In the rows, zero is written as 128.
Here are made-up objects, facts about them, and rows of numbers that follow some of those facts. Name the object behind each unnamed row.

There are 3 kinds of fact about the objects: zofluk, sigis, todis.
bapil sigis:342 todis:nibrul
basak todis:setra
bistakar sigis:342 todis:basak
bitir sigis:594 todis:kligol
boplabris sigis:727 todis:stogrem
bozel sigis:594 todis:rudra
bralin sigis:579 todis:gekla
brelin zofluk:drotak, stipun sigis:658 todis:basak
briklar zofluk:kiskek sigis:658 todis:gapebar
brobim zofluk:steka todis:setra
broflan zofluk:druma sigis:594 todis:skori
brunar sigis:579 todis:dogul
brunun sigis:594 todis:todo
bubu zofluk:steka, vegel, gurin sigis:658 todis:gapebar
damen sigis:579 todis:todo
deko zofluk:stukodruk, ludo sigis:658 todis:todo
dize zofluk:vegel todis:flesigran
dodro zofluk:gobril sigis:594 todis:drinan
dogul zofluk:manel todis:gekla
drafa sigis:594 todis:flesigran
draten sigis:579 todis:drinan
drinan todis:stogrem
drivuk zofluk:trabrotun, ludo sigis:342 todis:zopus
drodri sigis:342 todis:stukodruk
droklom zofluk:drotak sigis:579 todis:kligol
droskan sigis:594 todis:zopus
drotak zofluk:druma sigis:727 todis:fluta
druma zofluk:steka, trabrotun sigis:658 todis:vegel
fitrom sigis:594 todis:setra
flelas sigis:594 todis:drinan
flideden sigis:727 todis:flesigran
fliple sigis:658 todis:stogrem
flistin sigis:342 todis:setra
flopus zofluk:tredok, brunar, manel sigis:579 todis:stukodruk
flustal todis:zopus
fluta todis:flesigran
fugram sigis:658 todis:zopus
gapebar todis:kligol
gaplen sigis:594 todis:stukodruk
gobril sigis:658 todis:dize
greplu zofluk:vigir, savo sigis:658 todis:drinan
guno sigis:579 todis:rudra
gurin sigis:658 todis:vigir
kefe sigis:658 todis:vegel
kekla sigis:342 todis:flustal
kiskek sigis:342 todis:gapebar
kive zofluk:briklar sigis:579 todis:kligol
kleskom sigis:658 todis:dize
kugis sigis:342 todis:rudra
lavam sigis:579 todis:brobim
lemi sigis:658 todis:fluta
libor zofluk:vigir sigis:594 todis:basak
lidu sigis:658 todis:dogul
ligun sigis:594 todis:basak
ludo sigis:594 todis:nibrul
ludribon zofluk:ridozul, manel sigis:594 todis:vegel
manel sigis:579 todis:gekla
meflavul sigis:727 todis:gekla
mizute sigis:727 todis:vigir
mubre sigis:594 todis:dize
munuk sigis:579 todis:vigir
mutu sigis:658 todis:gapebar
nestuk sigis:658 todis:vigir
nibrul todis:kligol
plezak sigis:579 todis:stukodruk
plopa sigis:658 todis:nibrul
poneklan sigis:594 todis:brobim
ridozul zofluk:trabrotun sigis:342 todis:nibrul
rinan sigis:342 todis:dize
riple sigis:727 todis:rudra
ropo sigis:727 todis:nibrul
rorum zofluk:vigir, brunar, manel sigis:342 todis:brobim
rudra zofluk:druma, tredok
savo zofluk:brobim sigis:579 todis:kligol
siske zofluk:druma, manel sigis:727 todis:stogrem
skogru sigis:727 todis:fluta
skonas sigis:594 todis:fluta
skori zofluk:steka, tudi, brunar todis:flesigran
stabron sigis:594 todis:skori
stadi zofluk:trabrotun, ludo sigis:579 todis:vigir
steka sigis:594 todis:basak
stipun zofluk:tredok sigis:342 todis:brobim
stukodruk zofluk:tropon todis:vegel
susa sigis:342 todis:dogul
susker sigis:579 todis:kligol
tastas zofluk:skori, kive, tropon sigis:658 todis:vegel
todo todis:zopus
trabrotun zofluk:steka sigis:727 todis:gapebar
tredok sigis:579 todis:stukodruk
tropon zofluk:vigir sigis:727 todis:rudra
tubri sigis:342 todis:flesigran
tudi sigis:342 todis:fluta
vedrus sigis:579 todis:vegel
vesen sigis:342 todis:brobim
vigir zofluk:druma, steka todis:flesigran
vikluk sigis:658 todis:drinan
vorezur sigis:658 todis:brobim
zetok sigis:727 todis:gapebar
zopus zofluk:steka, kive
zufler zofluk:tropon sigis:658 todis:fluta

Known rows:
[120 127 151  96 115 135 122 118 127 153 154 123 103 134 106 135 172 109
 144 159 153 123 135 120 145 140 138 134 161 155 115] -> kefe
[102 154 118 123 116 133 124 150 122 150 165  98 103 111 115 128 158 108
 138 161 143 117 154 127 146 136 113 124 164 146  91] -> fluta
[ 95 115  99 110 129 140 134 129 139 164 164 110  88 104 116 130 145 121
 111 135 164 103 133 150 162 171 116 102 162 163 117] -> tudi
[111 118 130 115 118 150 125 146 132 155 157 106 108 119 120 120 152 112
 138 163 155 119 139 135 148 148  96 117 186 153 103] -> skogru
[107 159 133 110 104 119 144 104 138 147 152  98 118 107 120 143 151 103
 160 171 142 122 145 125 158 133 122 107 167 132 108] -> gapebar
[107 122 136 100 109 131 138 108 145 148 143 103 124 115 120 138 147 110
 144 166 153 122 128 134 160 144 112 109 190 142 112] -> bapil
[106 108 131 121 144 138 112 115 125 176 158 139 135 136 101 146 121 134
 103 193 148 117 137 126 162  99 112 116 175 131 122] -> drivuk
[152 104 119 119 158 119 145 117 171 152 142 145  99 112 125 144 188 110
  91 120 119 122 128 134 162 152 104  93 164 128  84] -> stipun
[113 122 128 100 122 121 138  95 119 162 166 125 131 118 114 156 134 125
 110 163 141 123 144 132 175 147 130 115 154 150 127] -> savo
[107 157 133 110 104 120 140 107 139 148 152  99 117 107 118 142 151 103
 158 171 142 122 146 125 158 132 123 106 166 131 106] -> nibrul
[119 136 156  92 109 138 137  98 132 143 154  99 124 115 113 147 159 109
 149 167 148 124 133 121 155 149 125 123 160 150 114] -> mutu
[101 143 112 127 136 127 123 110 130 180 168 134  99 115 107 146 131 121
 116 165 147 106 155 133 164 118 136  98 132 130 124] -> zopus
[ 64 126 107 180 122 124 153 183 117 172 132 120 142 144 109 181 160 130
 129 151 128 111 250 100 221 178 112 147 146 149 170] -> dize
[104 106 133 114 115 143 125 130 149 148 149 115 113 129 130 140 160 110
 133 152 147 126 131 139 148 134 127 114 184 134 102] -> flistin
[142 131 131 110 154 130 129 126 126 166 169 134 121 126 103 136 146 121
  96 165 113 131 153 132 156 131  89 130 136 155 113] -> broflan
[115 122 142 103 108 141 139 108 145 153 147 106 120 114 123 134 146 109
 155 172 153 125 132 131 160 145 104 102 188 143 117] -> zetok
[115 123 130 106 147 140 119  95 118 175 173 147 104 134  98 143 140 131
 115 171 154 115 129 124 157 130 140 126 136 155 136] -> tastas
[119  99 120 131 153 140 126 113 148 162 158 144 122 131 123 151 150 126
  96 158 130 126 128 132 162 122 115 110 164 124 107] -> rorum

Name these rows:
No name comes twice in this set of rows, the named rows included.
[144 108 142 117 152 136 124 122 145 178 145 144 115 119 103 139 143 122
  97 169 142 113 146 128 167 121  95  92 165 134 111]	siske
[155 119 117 117 159 125 143 135 150 164 152 134  96 102 109 123 171 114
  94 140 131 115 139 126 166 162  73  96 168 153  90]	drotak
[ 98 126 110  88 116 131 136  79 122 167 183 119 103 102 122 148 120 125
 112 147 160 113 124 154 169 159 150  99 136 158 136]	kive
[112 109 140 105 104 138 127 124 127 139 163 120 119 132 140 149 163 109
 124 144 135 137 135 141 147 138 147 127 166 135  98]	lavam
[ 92 136 109  84 126 152 140  59 134 169 192 104  79  86 120 146 117 122
 129 139 180  99 107 158 160 176 159  87 109 166 148]	briklar
[129 116 158 107 145 143 112 116 121 172 155 132 125 122  90 158 137 125
  94 172 149 108 155 125 164 117 127 114 134 140 123]	greplu
[102 137 128 129 113 139 126 130 143 145 159 115 105 127 138 145 167 101
 147 151 133 128 147 133 142 122 142 116 158 117  94]	basak
[ 81 114 124 135 116 143 150 157 123 159 143 106 111 128 112 169 169 122
 130 123 152 105 204 120 197 210 130 139 134 176 162]	gurin
[122 122 164  94 112 144 118 128 129 151 148 106 110 120 105 143 163 105
 131 157 156 114 147 130 147 136 134 120 153 147 108]	fliple
[115 126 143  88  96 123 136 107 122 144 156 106 127 117 121 144 151 110
 132 160 143 131 137 133 159 146 131 120 173 149 109]	susker
[100 119 142 130 128 132 154 109 125 162 142 120 147 132 107 183 152 128
 129 161 137 118 188 106 202 173 121 132 140 153 165]	bubu
[119 116 157  84  95 128 114 135 123 153 148 110 114 118 111 144 150 107
 113 152 154 118 155 145 155 132 140 109 165 143 102]	draten

Now the same objects, written a new way:
Known rows:
[114 111 114 122  89 119 127  92 128 138 128 124 155 117 151 159 202 130
  86 135 113 160 159 141 139 120 128 135 130 132 137 139 124  82 142 126
 119 114 132 137 113 135 129 116 111] -> savo
[ 71  92 175 193 103 112 107  65 112  88 104 129 214  91 137 146 190  58
  50  77  81  69 177 200 173 169 120 115  92 164 187 105 193  67 145 143
 112 129 143 180 185 136 126 185 131] -> vigir
[125 114 100  98 107  84 115 160 126 116 138 100  86 146 138 144 160 114
 133 149 144 135 116 118 133 119 152  99 132 165 111 139 164  90 136 100
 130 100 144 150 136 149 128 136 118] -> dodro
[101 120 105 118 174  80  91 118  96 156  85 125 132 177  92 145 157 112
 144 196 126 127 121 112 152 112 140 108 133 130 133 124 115 104 154 113
 159 137 168 126 144 149 130 118  66] -> stipun
[129  98 131  91  74 126  90 107 154 136 159  97  81 171 156 166 180  86
 114 135  89 128 114 135 168 110 166 105 120 186 116 138 157  58 156 159
 132 108 160 160 118 132 123 130 138] -> greplu
[154 150 134 121 161 150 129 122 145  95 141 129 107 140 124 100 113 160
 154 109 157 112 125 142 117 117 140 148 144  99 120 138 131 133 132  98
 161  98 113 124 121 142 113 159 131] -> gaplen
[122 136 116 123 114 132 111 146 120 142 123 124 149 147 107 100 121 127
 147 176 141 121 129  99 106 131 111 123 114 100 120 126 123 133 124 144
 153 115 131 106 119 141 130 121 133] -> manel
[146 132 122 136 139 143 112 126 145 151 163 137 110 156 135 100  93 128
 135 101 116 108 118 123 149 120 117 134 128 117 112 144 137 163 112 131
 124 159 119 115 118 103 146 111 142] -> lemi
[139 137 136 126 126 141 138 122 102 137 162 119 139 128 129 142 115 162
 115 152 137 149 121 122 111 123 155 141 140 108 126 152 109 146  90 124
 127 139  99 127 103 116 115 113 121] -> bapil
[142 144 120 119 174 116 142 153 127 116 142 126  98 143  88 156 115 154
 120 113 159 119 118 151 105 109 141 113 147 115 139 126 124 140 104 117
 144 144 136 119 118 130 124 129 128] -> fitrom
[144 132 118 117 121 147 127 128 141 131 140 130 111 132 136 121 104 128
 139 115 123 132 105 118 105 126 120 121 128 121 123 128 124 146 126 149
 133 128 127 123  99 114 127 130 149] -> meflavul
[140 130 115 126 106 149 132 115 127 134 145 126 133 125 137 134 113 151
 125 114 112 155 109 122  89 127 133 133 119 104 128 146 106 144  95 134
 131 142 112 127  79 101 114 113 139] -> ropo
[142 142 135 118 177 130 139 134 113 142 140 132 112 143  96 160 107 140
 116 149 151 127 117 137 125 110 136 119 159 121 140 119 109 151 123 150
 135 149 135 115 119 129 131 121 121] -> bistakar
[120 146 185 150 126 169 162 130 149  92  76 141 155  76 131  94 103 132
 162 115 131 117 147 131 115 160 119 156 116 122 136  98 104 129 144 139
 131  98 113 126 171 148 107 153 150] -> vegel
[148 133 123 134 137 144 114 126 143 148 163 136 108 155 135 104  92 129
 136 104 116 110 115 121 147 120 119 134 126 119 112 143 134 163 113 132
 125 158 119 116 116 104 144 114 142] -> kleskom
[146 147 137 123 133 170 127 110 145 120 127 141 141 124 130  89 120 143
 146 134 147 121 143 124 119 125 102 155 138  90 121 121 118 138 158 144
 151  90 115 105 111 144 127 149 143] -> plezak
[106 144 170 175 124 140 165 164 147 126  96 140 170  83 128  94  93 116
 133 106 128  93 160 130 132 169 101 127 106 126 139 116 125 151  94 137
 109 153 113 121 198 131 140 116 161] -> flesigran
[157 135 134 116 139 166 110 102 145 124 148 135 100 151 133 100  96 141
 158 111 119 126 105 121 131 114 133 154 133 113 111 130 118 147 149 134
 143 118 120 119  96 115 120 140 135] -> kefe

Rows to name:
No name comes twice in this set of rows, the named rows included.
[116 125  96 118 152  92  95 118 133 117  88 121 115 164 129  96 166 134
 176 155 134 125 131 112 147 117 143 132 123 122 107 146 136  87 160  57
 167  91 144 136 150 161 120 141  78]	ludribon
[137 145 130 127 134 161 108 112 133 124 115 137 153 141 119  73 115 138
 163 154 143 113 135 111 113 129 104 152 124  82 117 124 119 136 154 135
 167  89 120 103 113 148 123 149 128]	tredok
[154 119 120  96  97 140 113 154 125 131 172 113  79 150 132 128  91 116
 145 138 127 135  85 104 116 119 141 117 126 152 102 126 142 148 127 158
 118 125 128 127  92 110 127 130 152]	vikluk
[135 140 121 141 129 140 132 143 141 150 148 140 150 129 130 100 116 129
 115 127 143 107 151 123 131 133  89 126 131  98 125 134 138 154 113 144
 126 139 117 105 131 128 155 114 151]	munuk
[127  75  63 123 112  83 130  56  75 107 119 156 137  58 193 173 190 119
  63  67 101 216 121 145 139 121 105 156 151 169 141 115 149 129 200  80
  47 117 119 162  64  90 138 160  73]	trabrotun
[137 115 130 100 119 141 107  74 187 141 120 129  81 160 176 132 190 119
 143 112  90 140 140 137 195 102 149 146 142 161 107 144 118  64 187 120
 140 102 150 142 134 141 128 120 112]	tastas
[114 121 134 113 152 102 119 103 159 120 133 109 102 168 103 202 209 121
  85 108 121 106 149 191 157  98 169  96 144 152 160 136 140  43 129 128
 164 132 173 154 146 154 119 131 115]	libor
[122  74  82 133 147  95  58  27  53  86 118 150 146 124 146 115 157  88
 108  97  95 149  96 141 160 121 113 163 125 152 137  97 183 130 238  83
 104  90 138 157  71 107 124 216  55]	druma
[149 122 117 123 182 110 150 116  98  85 163 140 103 104  99 196 132 141
  60  63 160 132 119 192 113 105 129 121 169 137 168 103 154 147 139 124
 105 141 132 139  91 115 130 170 124]	steka
[ 65 107 145 164 107  97  96 119  80  99  50 118 201 117  98 104 144  81
 149 170 101 105 131 117 113 170 129 118  68 138 151  98 142  94 142 120
 147 107 150 149 171 149 102 164  98]	rudra
[155 148 151 122 158 166 123 103 133 121 141 134 120 137 138  99 104 147
 151 144 145 119 126 126 137 121 135 155 154 104 117 134 120 144 150 130
 151  99 108 121 121 142 119 152 125]	drodri

The same objects again, as new rows of numbers:
Known rows:
[135  99 142 127  87  89 131 158 109  97 109 130 188  88 105 198 124 106
 128  69 112 108 182 146 185 129 126  81] -> drotak
[146 133 208 124 139 162 189 158 147 168  88 118 147 182 154 133  91 166
 123 106  83 155 157  76 188 167 167 111] -> tastas
[130 116 153  86 144 115 218 162 133  82  52  99 126 105  95 132 127 149
 163  86 138  95 123 119 124 118 224  60] -> brobim
[162 105 162 129  58 103 137 137 123  61  78 101 172  44 101 160 136 120
  81 103 149  92 190 161 169 183 157 104] -> trabrotun
[157 112 163  87 148 144 171 185 145 155 101 151 147 118 107 208 111 183
 112  86  61 154 157 136 141 120 114 107] -> stadi
[ 62 141 172 164 101 111 135 190 118  83 110 142 146  80 136 150 150 136
 129 107 125 149 104 106 178 111 199  81] -> stipun
[159 106 123  55 156 118 208 107 125 127  88 128 143 158 105 183 121 147
 144  73 115 111 175 139  92  93 123  60] -> dize
[159 108 150 140  74 114 129 153 112  90  79 101 168  76  91 159 122 106
 131  98 110  90 169 152 182 155 153  92] -> tropon
[167 127 186  98 105 104 135 151 106  97 111 108 137 118 153  80  87  85
 142 148 212 136 180 123 192 218 143 242] -> kiskek
[ 81 103  84 115 103 130  82 125 135 133 187 141 124 165 128 137 134  92
 139  90 142 128 121 138 130 120  57 152] -> skonas
[134 129  67 144 178 112 126  86 128 146 175 177 124 132 112  90 126 135
 108 113 149 120 137 129 135  98 102 159] -> gobril
[157 109 109 124 163 130 175 109 131 111  99 162 156 104  58 129 112 163
  92  46 114 106 193 144 180 121 146 114] -> gurin
[148 140 114 132 110 155 111 106 125 175 172 126 132 158 112 107 133  88
 111 182 127 127  98 102 155 123 106 119] -> drodri
[143 125 124 138  63 100 100 123 140 123 157 119 114 101 173 134 149 104
 107 175 171 107 130 140  99 146  86 151] -> zetok
[126 129  87 138 175 112 133 104 137 158 174 180 120 153 136 110 124 143
 117 110 140 135 141 118 130  93  94 157] -> lemi
[ 70 113  96 134  84 143  96 157 159 115 163 119  82 142 126 101 147 104
 155 117 151 110  67 128 126 128 114 150] -> ligun
[190 118 113  86 162 135 184  68 103 108  78  80 179 116  33 111 123 113
 106 120 133  82 150 134 147 139 190  52] -> vegel
[145 127  98 110 175 114 111 143 128 166 178 161 129 117 118 146 124 139
 120 145 120 149 111 137 119 101  81 169] -> munuk

Rows to name:
No name comes twice in this set of rows, the named rows included.
[ 87 116 102 139  90 150  73 123 138 127 162 115 107 155 128 111 135  96
 138 122 134 124 102 136 124 142  89 151]	bozel
[117 117 144 126 124 106 135 142  96  86 113 153 188  92  90 166 122 115
 111  68 126 137 180 138 201 122 145 103]	tudi
[ 97 148 183 128 160 107 156 123  94 100  78  99 171 138 168 169 133 145
 145 123 104 161 138 106 100 117 195  40]	dogul
[142 127 180 120  80 172 163 155 136 131  66 128 123 139 120 170 123 148
 132 101  68 133 161 134 139 128 138  83]	drivuk
[142 147 104 128 170 120 123  75  94 131 107 109 108 153 146 104 124 115
 182 166 131 120 123 142  52 101 128 122]	stogrem
[ 83  94 155 106  83 149 131 165 140 105 107 120 156 150 116 191 122 131
 129  34  89 138 163 137 163 150 115  86]	broflan
[138 124 180 122  79 137 155 138 132  82  78 129 149  83 119 159 136 150
  76 101 133 135 181 143 155 164 159 107]	ridozul
[111 151 211 142 148 148 129 184 129 165 126 112 191 128 151 196 125 170
  81 156  48 200 101  78 167 142 170  56]	flopus
[147 131 192 113 128 140 151 174 147 120  90 126 145  78 132 181 127 191
  74 125  94 165 149 135 129 161 154 119]	droklom
[104 117 103 132  90 168  80 109 139 159 183  95 135 176 111 105 135  81
 113 148 126 124  84 110 153 153  95 123]	gaplen
[ 95  91 119 132  94 129 120 156 121  29  85  94 160  54  19 100 129 103
 120  42 153  80 133 160 218 175 205 117]	steka
[177 127 157  80 153 148 197  95 113 141  80  71 186 158  79 138 114 120
 112 134 108 114 144 100 152 147 188  29]	stukodruk
[142 140 104 109 167 114 141  79 108 137 126 108 117 156 139 106 130 114
 159 166 152 117 112 125  66 103 133 113]	gekla
[ 74 114  98 133  85 145  91 152 151 120 163 119  87 145 127 102 144 102
 149 116 146 113  75 127 125 131 110 149]	fitrom
[ 77 142 183 161 136 134 179 184 157 118  94 151 120 123 163 145 133 194
 121  86  93 152 115  90 153 114 202  81]	brelin

Now the same objects, written a new way:
Some objects and their rows:
[141 144  77  72  38  63 166 128 149 109 160 115 200  84 110  99 132 207
 185 159 148  84 129  50 133 165  76  94  68] -> trabrotun
[146 140 103 100 156 159 114 129 111 124 113  75 131 131 138 119 140 181
  98  99 130 143 151 124 156 139 112 126 100] -> dize
[ 93 133 132 143 169 153 121 118  91 151  82 115 139 140 104 125 129 122
  88  86 128 167 149 137 121 111 148 154 127] -> munuk
[112 113 106  90 101 131 144 115  91 137 124  89 126 123 118 132 145 156
 119  98 157 130 100 135 126 120 128 114  55] -> drotak
[123 114 141 121 142 154 101 105 112 131  58 109 128 126 118 137 144 107
  86  99 122 185 160 128 113 109 154 140 102] -> nestuk
[135 138 136 118 128 155 142 163 138 126 104 139 111 132 154 131 108  84
 133 131  77  63 158 160 106 144 154 125 143] -> brunun
[122 137 136 155 138 130 131 148 117 143 120 140 130 157 128 134 122 127
 123 130 108 126 140 133 128 131 134 143 150] -> guno
[159 128 123 133 116 148 115 139 148  94 144 185 145 187 129 131  92 118
 158 113 108  85  81 134 112  82 106 121 128] -> gaplen
[158 187  87  87  48  94 151 105 102 135 245 132 146 160 132  53 174 223
 109 154 116  84  79  75  35 208 174  53  95] -> steka
[143 137 137 147 128 120 128 140 120 146 101 126 126 156 145 129 115 111
 121 122 118 108 146 123 145 139 122 138 153] -> gekla
[118 144 136 129 139 140 140 176 127 137 103 129 118 149 152 131 106  97
 135 152  83  78 165 153 125 155 154 151 169] -> damen
[106 118 139  99  51  74 172 169 123  92 183 206 131 212 116 148 139 122
 163 151 138  79  15 158  70  81 183 134 135] -> tredok
[105 134 144 150 161 131 141 131 110 131 159 136  97 149 141 109 116 124
 105 120 121 163 149 132  96 150 127 123 171] -> flistin
[141 160  99  70 114 131 116 117 125 130 107  96 146 139 122 110 161 178
  81 121 128 157 133  94  93 132 143 108  59] -> gurin
[130 122 138 140 141 127 124 125 108 149  91 113 135 148 130 121 129 106
 113 111 128 141 144 129 132 127 134 141 135] -> flesigran
[108 126 131 132 148 159 107 104 100 155  78 120 151 128 100 125 132 115
  93  78 121 162 155 149 111  98 142 128  92] -> skonas
[136 164 138 136 130  79 103  38 211 137  65 152 229  60  97 118 102  61
 189 196 162 127 144  43 108 136 130 153 132] -> briklar
[138 136 122 146 132 137 115 153 148 100 135 185 146 203 131 127  87 127
 153 125 115 109  96 131 124  97 111 146 146] -> plezak

Name these rows:
No name comes twice in this set of rows, the named rows included.
[ 75 147 144 108 157 112 155  88 119 145 125 113 143 149  95 124 147 118
 107 141 157 181 111 120  64 105 169 139  91]	tudi
[156 139  90  58  70 103 140 152 154  71 185 142 116 149 141 124 150 190
 145 159 138 104  58 111 105 128 148  95  83]	druma
[140 158  95 101  89 110 126 105 146 141 153 106 146 130 141 116 126 150
 161 166 145  79  89  88 138 164 115  97  97]	tropon
[ 83  79 162 149 122 122 163 134  82 116 209 148  45 119 123 105 152 128
 121 127 150 164  81 176  88 138 173 119 175]	stipun
[ 98 140 148 124 155 144 160 165 155 135 121 136  98 153 150 130 104  80
 127 154  97 105 164 154 102 154 143 141 174]	kekla
[143 126 138 163 116 116 106 118 123 164 117 132 123 147 146 164 121 110
 117 124 130 106 122 133 179 145  80 124 124]	boplabris
[115 118 125 116 142 134 129 107 121 132 127  88 130 107 103 129 145 130
 135 132 162 142  86 141 151 111 164 139 103]	skori
[ 88 172 144 146 154  59 141  45 204 157 100 162 234 112  88 113  93  58
 186 203 163 139 158  46  67 136 126 156 153]	kiskek
[158 155  93 113 100 133 125 129 114 121 196  86 112 128 144  76 153 206
 135 133 134 118  98 107 129 185 135  87 125]	brobim
[116 128 130 150 124 107 141 144 128 138 114 147 167 119 103 128 118 128
 156 132 133 128 169 115 128 116 113 155 146]	susker
[158 138 105  75 154 182 113 180 169  87 124  91  76  78 170 130 119 146
 134 159  94  96 149 145 169 157 123 118 125]	deko
[132 130 124 136 112 124 134 129 141 126 111 156 166 104 105 126 113 119
 146 118 117 113 156 116 115 112 108 132 129]	bitir
[149 162  74  77  70  86 163 142 145 110 160 136 207 110  96 102 138 202
 142 140 122  97 175  59  86 142  98  98  72]	ludo
[127 154  92 101 123 105 145 139 153 122 157 117 174 106 103 115 129 184
 161 158 142 124 137  98 127 136 131 130 110]	savo
[104 117 104  89 122  96 172 156 160  93 174 132 162  81 102 122 130 181
 174 165 157 148 152 103 114 122 105 127 104]	ridozul

